(in the rows, 128 means zero)
Here are made-up things, facts about them, and rows of numbers that follow some of those facts. Name the thing behind each unnamed row.

Some facts about the things:
ψ: is directly part of; φ: belongs to class
q_110 (ψ q_625) (φ drozir)
q_113 (ψ q_844) (φ gogrur)
q_116 (ψ q_280) (φ fubra)
q_123 (ψ q_370) (φ gogrur)
q_124 (ψ q_804) (φ mene)
q_132 (ψ q_236) (φ mene)
q_145 (ψ q_843) (φ drozir)
q_156 (ψ q_804) (φ fubra)
q_169 (ψ q_718) (φ gogrur)
q_173 (ψ q_265) (φ mene)
q_187 (ψ q_280) (φ gogrur)
q_202 (ψ q_844) (φ fubra)
q_203 (ψ q_808) (φ drozir)
q_207 (ψ q_942) (φ fubra)
q_209 (ψ q_718) (φ mene)
q_222 (ψ q_768)
q_227 (ψ q_716) (φ fubra)
q_23 (ψ q_718) (φ fubra)
q_236 (ψ q_768)
q_244 (ψ q_745) (φ gogrur)
q_249 (ψ q_667) (φ gogrur)
q_251 (ψ q_726) (φ drozir)
q_253 (ψ q_768) (φ gogrur)
q_259 (ψ q_527)
q_265 (ψ q_924)
q_281 (ψ q_286) (φ gogrur)
q_293 (ψ q_858) (φ gogrur)
q_304 (ψ q_280) (φ drozir)
q_306 (ψ q_259) (φ mene)
q_312 (ψ q_527) (φ fubra)
q_337 (ψ q_942) (φ drozir)
q_368 (ψ q_758) (φ fubra)
q_380 (ψ q_222) (φ fubra)
q_394 (ψ q_667) (φ fubra)
q_399 (ψ q_280) (φ mene)
q_429 (ψ q_575) (φ fubra)
q_431 (ψ q_808) (φ fubra)
q_445 (ψ q_726) (φ gogrur)
q_446 (ψ q_259) (φ gogrur)
q_447 (ψ q_843) (φ fubra)
q_448 (ψ q_625) (φ fubra)
q_472 (ψ q_804) (φ drozir)
q_473 (ψ q_715) (φ fubra)
q_477 (ψ q_808) (φ mene)
q_479 (ψ q_843) (φ gogrur)
q_525 (ψ q_843) (φ mene)
q_535 (ψ q_575) (φ drozir)
q_537 (ψ q_265) (φ drozir)
q_54 (ψ q_768) (φ mene)
q_550 (ψ q_222) (φ drozir)
q_555 (ψ q_286) (φ fubra)
q_560 (ψ q_370) (φ drozir)
q_573 (ψ q_859) (φ drozir)
q_575 (ψ q_280)
q_593 (ψ q_924) (φ mene)
q_594 (ψ q_222) (φ mene)
q_625 (ψ q_286)
q_651 (ψ q_259) (φ fubra)
q_653 (ψ q_768) (φ fubra)
q_654 (ψ q_768) (φ drozir)
q_668 (ψ q_575) (φ mene)
q_683 (ψ q_715) (φ gogrur)
q_690 (ψ q_370)
q_715 (ψ q_286)
q_718 (ψ q_286)
q_722 (ψ q_527) (φ drozir)
q_726 (ψ q_280)
q_733 (ψ q_452) (φ fubra)
q_741 (ψ q_265) (φ gogrur)
q_745 (ψ q_265)
q_755 (ψ q_527) (φ gogrur)
q_758 (ψ q_667)
q_761 (ψ q_667) (φ drozir)
q_775 (ψ q_690) (φ fubra)
q_778 (ψ q_804) (φ gogrur)
q_787 (ψ q_286) (φ mene)
q_804 (ψ q_286)
q_806 (ψ q_452) (φ gogrur)
q_82 (ψ q_924) (φ drozir)
q_843 (ψ q_716)
q_844 (ψ q_527)
q_852 (ψ q_625) (φ mene)
q_858 (ψ q_808)
q_859 (ψ q_808)
q_868 (ψ q_236) (φ fubra)
q_885 (ψ q_667) (φ mene)
q_886 (ψ q_858) (φ mene)
q_902 (ψ q_718) (φ drozir)
q_905 (ψ q_370) (φ mene)
q_925 (ψ q_265) (φ fubra)
q_941 (ψ q_858) (φ fubra)
q_95 (ψ q_924) (φ gogrur)
q_955 (ψ q_452) (φ mene)
q_959 (ψ q_370) (φ fubra)
q_978 (ψ q_726) (φ mene)
q_997 (ψ q_942) (φ gogrur)

Some rows with their names:
[146 126 152 129 119 124 127 124 142 126 116 119 152 127 120 143 115 126
 157 116 131 145 125 127 131 131 128 126 112 112 124 111 105 116 118 155] -> q_859
[145 126 151 128 119 125 127 124 143 125 114 118 150 127 119 142 115 128
 158 116 130 147 125 127 131 131 128 125 114 111 124 111 105 115 119 152] -> q_808
[145 127 150 125 120 127 127 124 151 126 116 117 145 127 115 140 115 133
 162 116 127 156 126 128 128 134 127 127 117 112 123 111 106 116 120 151] -> q_858
[113 125 118 117 121 144 127 126 169 123 115 125 113 135 110 127 116 159
 119 127 110 159 135 128 133 140 129 135 109 110 121 111 105 116 143 119] -> q_886
[114 125 125 119 141 137 127 122 113 148 116 120 111 129 116 122 160 117
 127 120 138 157 130 118 115 123 130 117 144 156 123 121 134 118 121 118] -> q_156
[114 124 150 143 164 121 125 123 113 121 128 119 191 145 154 163 116 142
 160 146 173 103 126 132 139 122 143 162 109 107 125 112 141 119 131 156] -> q_370
[114 123 153 143 170 120 125 123 113 121 128 119 194 150 156 164 117 143
 163 147 175 103 126 133 138 123 145 165 110 107 126 113 143 119 132 159] -> q_690
[113 124 116 118 124 122 134 140 115 122 149 119 115 138 116 113 115 116
 121 141 135 104 125 118 112 133 129 146 110 109 124 113 196 118 154 117] -> q_560
[114 125 131 117 156 125 133 123 113 128 115 120 110 130 145 119 128 117
 119 119 146 152 126 119 123 121 130 162 155 143 125 114 182 117 133 117] -> q_959
[121 123 115 118 118 122 124 129 140 122 133 122 149 127 115 110 148 117
 119 140 112 110 126 126 113 151 120 117 110 107 138 154 179 138 132 119] -> q_654
[114 125 126 119 140 136 127 123 113 143 116 118 111 128 118 120 157 117
 124 119 135 159 129 118 115 122 129 117 144 151 123 122 136 118 121 118] -> q_473
[113 127 116 127 119 128 127 121 162 135 115 144 129 134 121 110 147 155
 121 169 110 143 137 153 126 144 126 117 110 141 123 142 120 145 141 120] -> q_594
[122 122 115 118 119 122 124 129 142 122 131 123 157 127 115 110 154 116
 119 142 112 112 125 129 112 153 121 117 110 108 137 157 180 140 131 118] -> q_550
[161 124 120 119 138 122 126 122 112 122 167 117 113 128 131 119 116 153
 122 142 148 108 125 128 114 122 122 124 161 154 152 115 104 127 119 123] -> q_741
[140 126 115 118 121 121 123 122 112 126 175 117 115 125 142 108 119 118
 119 117 111 122 127 118 112 122 122 139 160 151 138 131 106 121 120 117] -> q_187
[197 147 185 129 125 121 127 124 116 123 115 135 149 128 120 161 116 115
 132 141 143 134 125 118 202 122 120 127 112 111 122 160 118 116 127 143] -> q_758
[118 124 114 118 119 120 128 142 114 131 129 134 110 128 111 115 122 119
 133 118 128 103 125 127 113 146 128 117 112 116 135 117 149 119 134 118] -> q_472
[134 123 119 120 122 121 124 159 128 123 150 119 111 126 119 119 124 117
 120 131 127 103 127 119 114 130 119 117 109 109 141 114 163 130 145 116] -> q_82
[117 122 131 127 118 121 125 122 121 126 121 117 110 126 171 119 115 119
 120 119 111 181 127 121 122 122 144 127 175 146 124 120 154 128 121 117] -> q_429
[153 124 126 120 119 121 124 122 114 122 130 122 111 126 110 112 115 118
 118 135 119 111 126 119 121 131 120 124 112 109 140 160 180 116 151 118] -> q_761

Rows to name:
No name comes twice in this set of rows, the named rows included.
[144 123 123 120 130 122 124 170 130 124 158 119 112 128 125 128 133 117
 122 139 134 103 127 121 114 127 120 116 110 111 144 111 160 137 151 117] : q_537
[114 124 132 117 159 125 134 123 113 129 115 119 111 132 147 119 127 117
 120 120 147 151 126 118 123 122 131 164 154 143 125 113 183 117 133 117] : q_775
[113 123 115 218 123 121 184 136 117 125 124 184 148 128 128 167 118 128
 128 160 139 104 125 121 142 122 120 136 110 110 126 141 105 143 122 156] : q_843
[115 123 116 161 119 127 144 134 143 121 121 178 112 127 112 143 116 157
 120 176 111 115 130 120 142 126 123 143 111 129 125 135 104 136 124 118] : q_525
[114 163 115 118 118 156 126 130 184 125 115 131 112 128 114 113 114 154
 118 120 111 105 126 127 179 140 128 133 110 150 122 123 118 148 120 117] : q_306
[113 125 118 118 121 143 126 126 165 122 115 126 112 134 111 128 115 157
 118 131 110 152 133 127 135 138 128 133 109 115 122 112 104 117 143 118] : q_477
[114 123 116 137 118 122 170 122 112 123 155 147 110 128 112 108 116 156
 118 152 127 106 127 121 113 122 120 156 135 122 124 165 106 123 123 117] : q_479

The same things again, as new rows of numbers:
Some rows with their names:
[123 157 150 122 121 113 127 130 161 117 133 114 125 127 170 125  77 115
 131 113 116 103 114 148 130 141  93 120 154 122] -> q_902
[126 151 131 122 158 140 149 196 108 115 126 125 118 113 112 125  85 114
 119 115 117 104 158 220 178 129 106 124 172 121] -> q_145
[125 130 125 121 132 126 125 152 173 133  99 117 123 106 132 126 162 118
 123 113 111 133 117 129 143 187 100 123 146 121] -> q_550
[123 114 196 123 118 181 165 104 137 125 100 147 123 109 106 124 175 129
 143 114 118 157 160 116 130 110 195 157 123 119] -> q_293
[121 118 115 126 122 111 124 140 121 120 144 147 122 150 110 128 122 118
 120 128 116 148 113 111 130 112 147 124 121 118] -> q_733
[121 115 113 122 123 112 122 145 141 137 101 143 122 115 110 127 195 117
 121 115 115 176 114 108 124 158 136 126 122 115] -> q_868
[126 114 115 121 140 112 124 150 110 122 135 118 143 107 110 119 103 118
 133 159 128 128 116 111 120 124 110 126 122 123] -> q_955
[141 115 114 145 121 171 117 152 106 114 143 112 122 173 111 162 131 176
 136 112 141 108 125 115 109 130 187 126 122 166] -> q_265
[128 123 116 128 122 148 120 133 106 118 139 114 123 154 117 149 138 143
 125 113 124 113 129 122 109 117 171 124 124 143] -> q_924
[126 114 114 123 153 124 122 118 125 124 120 117 160 122 111 117 119 117
 121 169 140 121 114 113 175 130  96 125 120 123] -> q_399
[123 117 116 118 123 112 123 134 113 118 143 116 158 107 129 122  78 114
 149 144 158 126 115 110 109 135  93 125 124 123] -> q_124
[134 123 116 116 138 107 124 112 108 145 158 116 124 117 151 132 187 117
 120 113 115 104 112 115 103 104 167 124 131 119] -> q_370
[119 133 115 122 120 111 122 124 133 117 152 124 123 154 135 128  80 115
 122 116 128 145 113 111 111 117  96 123 123 117] -> q_23
[124 142 137 118 119 142 135 103 168 118 101 118 123 108 144 122  86 126
 141 115 170 120 143 123 107 135  94 126 127 119] -> q_169
[126 115 114 123 156 127 122 112 129 125 116 116 164 127 111 118 121 117
 121 170 142 119 114 113 184 131  94 125 120 122] -> q_668
[121 150 114 173 122 109 125 134 117 159 153 130 121 158 108 128 114 124
 129 169 115 129 131 113 112 120 173 119 122 116] -> q_368
[155 139 147 146 123 111 135 122 124 118 136 135 120 109 167 125  84 119
 121 122 112 106 113 152 130 141  97 122 137 181] -> q_722
[125 166 120 151 122 111 123 104 105 189 145 114 123 132 112 127 142 118
 148 154 115 104 167 143 107 112 178 119 133 121] -> q_667
[125 129 124 123 123 171 125 101 184 119  99 122 124 136 112 119 187 160
 122 135 154 113 141 158 165 130  96 125 121 120] -> q_445
[126 143 143 136 123 112 141 145 149 119 124 117 123 123 128 125  87 118
 124 114 112 104 114 157 151 129 111 121 140 123] -> q_337

Name these rows:
No name comes twice in this set of rows, the named rows included.
[131 113 114 117 153 106 137 156 118 123 152 118 152 107 110 121 131 119
 122 141 119 114 110 109 108 108 124 126 122 120] : q_905
[127 128 124 122 122 167 128 101 180 120  99 126 123 131 113 118 184 161
 120 133 152 114 142 155 156 130  98 126 122 121] : q_187
[129 133 130 157 122 139 125 167 147 115 127 115 122 148 112 126  85 146
 130 113 115 104 114 150 162 146 130 121 126 147] : q_82
[125 169 139 174 123 112 149 141 148 144 131 117 123 129 111 124  85 120
 149 142 112 102 138 168 136 141 134 116 145 121] : q_761
[125 135 118 119 137 176 157 157 108 116 100 168 117 107 109 124 163 130
 120 130 184 118 195 196 128 124 124 167 143 119] : q_479
[139 120 116 115 142 104 125 113 108 146 163 115 127 116 154 135 196 119
 119 113 114 103 111 113 103 102 171 123 132 118] : q_690
[119 113 153 132 120 124 125 131 110 122 140 150 123 151 107 143 128 115
 122 116 114 174 115 110 153 110 194 126 121 117] : q_431
[123 114 113 160 120 144 120 177 118 113 148 118 120 190 108 148 107 177
 123 114 133 138 112 110 149 135 177 125 119 122] : q_925
[125 118 116 120 122 158 131 112 175 133  97 140 122 105 112 122 232 155
 129 115 126 147 153 113 108 171 121 150 125 118] : q_253
[128 112 114 123 131 130 122 173 109 117 137 116 139 115 108 121  91 145
 147 143 151 122 115 110 132 142 127 133 121 149] : q_593
[125 154 125 141 120 129 157 104 155 150 101 128 122 108 108 122 159 173
 159 160 130 105 175 143 107 136 152 122 125 119] : q_249
[133 118 121 116 122 109 171 112 171 119 102 144 123 108 113 122 198 174
 122 116 127 107 114 120 106 108 144 129 125 117] : q_123
[120 145 115 164 121 110 125 136 120 151 151 133 122 155 109 127 114 121
 125 163 116 132 126 113 116 118 169 119 122 117] : q_394

Now the same things, written a new way:
Some things and their rows:
[ 61 179 131 165 134 116 120 137 135 175  97 151 182  86] -> q_525
[161 100  72 128  85 144 121 113 142 175  73 117 114 112] -> q_370
[127 112 167 134 118 141 183  80 122 134 190 127 126 104] -> q_448
[141 111 149 171 165 112  98 116 121  82  86  95 120 144] -> q_253
[138 171 160 138 123 157 120 125 139 143 168 102 181  98] -> q_124
[121 142 140  96 157 145 165 202 153 127  97 122 196 109] -> q_306
[124 169 169 132 105 158 130 151 129 113 167 109  79 118] -> q_902
[124 157 121 176 163 132 131 124 165 114 116  92 179 172] -> q_594
[119  98 133 167 152 117 192  84 147 110 143 125 126 167] -> q_653
[129 125  67  84 161 160  77  84  94 191 119 151 106 169] -> q_265
[125 161 133 140 121 134 134 179 141 106 127 147  81 139] -> q_337
[ 39 144  90 132 104 101 116 102 101 208  75 119 118  95] -> q_843
[134  96 168 100 165 124 134 185 112  91  65 116 132  93] -> q_446
[165 144 113 162 118 151 122 145 170 142  98 149 177  98] -> q_905
[161  82 121 163 104 141 188  99 157 134 114 175 123  99] -> q_775
[153 125 188 137 132 136  86 111  96 110 140  95 119  80] -> q_169
[158  87 125 159 111 136 186 101 155 137 122 172 123 102] -> q_959
[111  86 151  96 151 129 228 153 138 114 122 147 138 115] -> q_651
[153 131 157 118 106  97 195  80 117 111 133 180 144 172] -> q_941
[106  95  84  88  97 108  65 121 149 140 139 110 125 142] -> q_280

Rows to name:
No name comes twice in this set of rows, the named rows included.
[151 164  95 153 146 118 132 191 127 129 163 130 185 106] : q_885
[110 146 144 104 134 143 167 216 142  95 102 133  92 134] : q_722
[103 139 130 123 107 125  90 183 166  80 154 151  88 145] : q_304
[ 75 131  88 120 106 111 120 108 108 185  87 110 118 114] : q_716
[ 53 124 141 163 128 101 182  91 121 163 125 177 126  88] : q_447
[137  98 166 103 163 123 129 182 112  92  69 116 133  93] : q_113
[157 153 109  80  77  96 133  88  98 147  85 125 139 195] : q_858
[108  82 136 125 123 106 140 108 162 104 181 167 133 129] : q_116
[112 155 129 166 137 135 139 157 153  86 117 111  78 181] : q_654
[110 156 129 173 144 135 143 151 156  82 113 102  80 192] : q_550

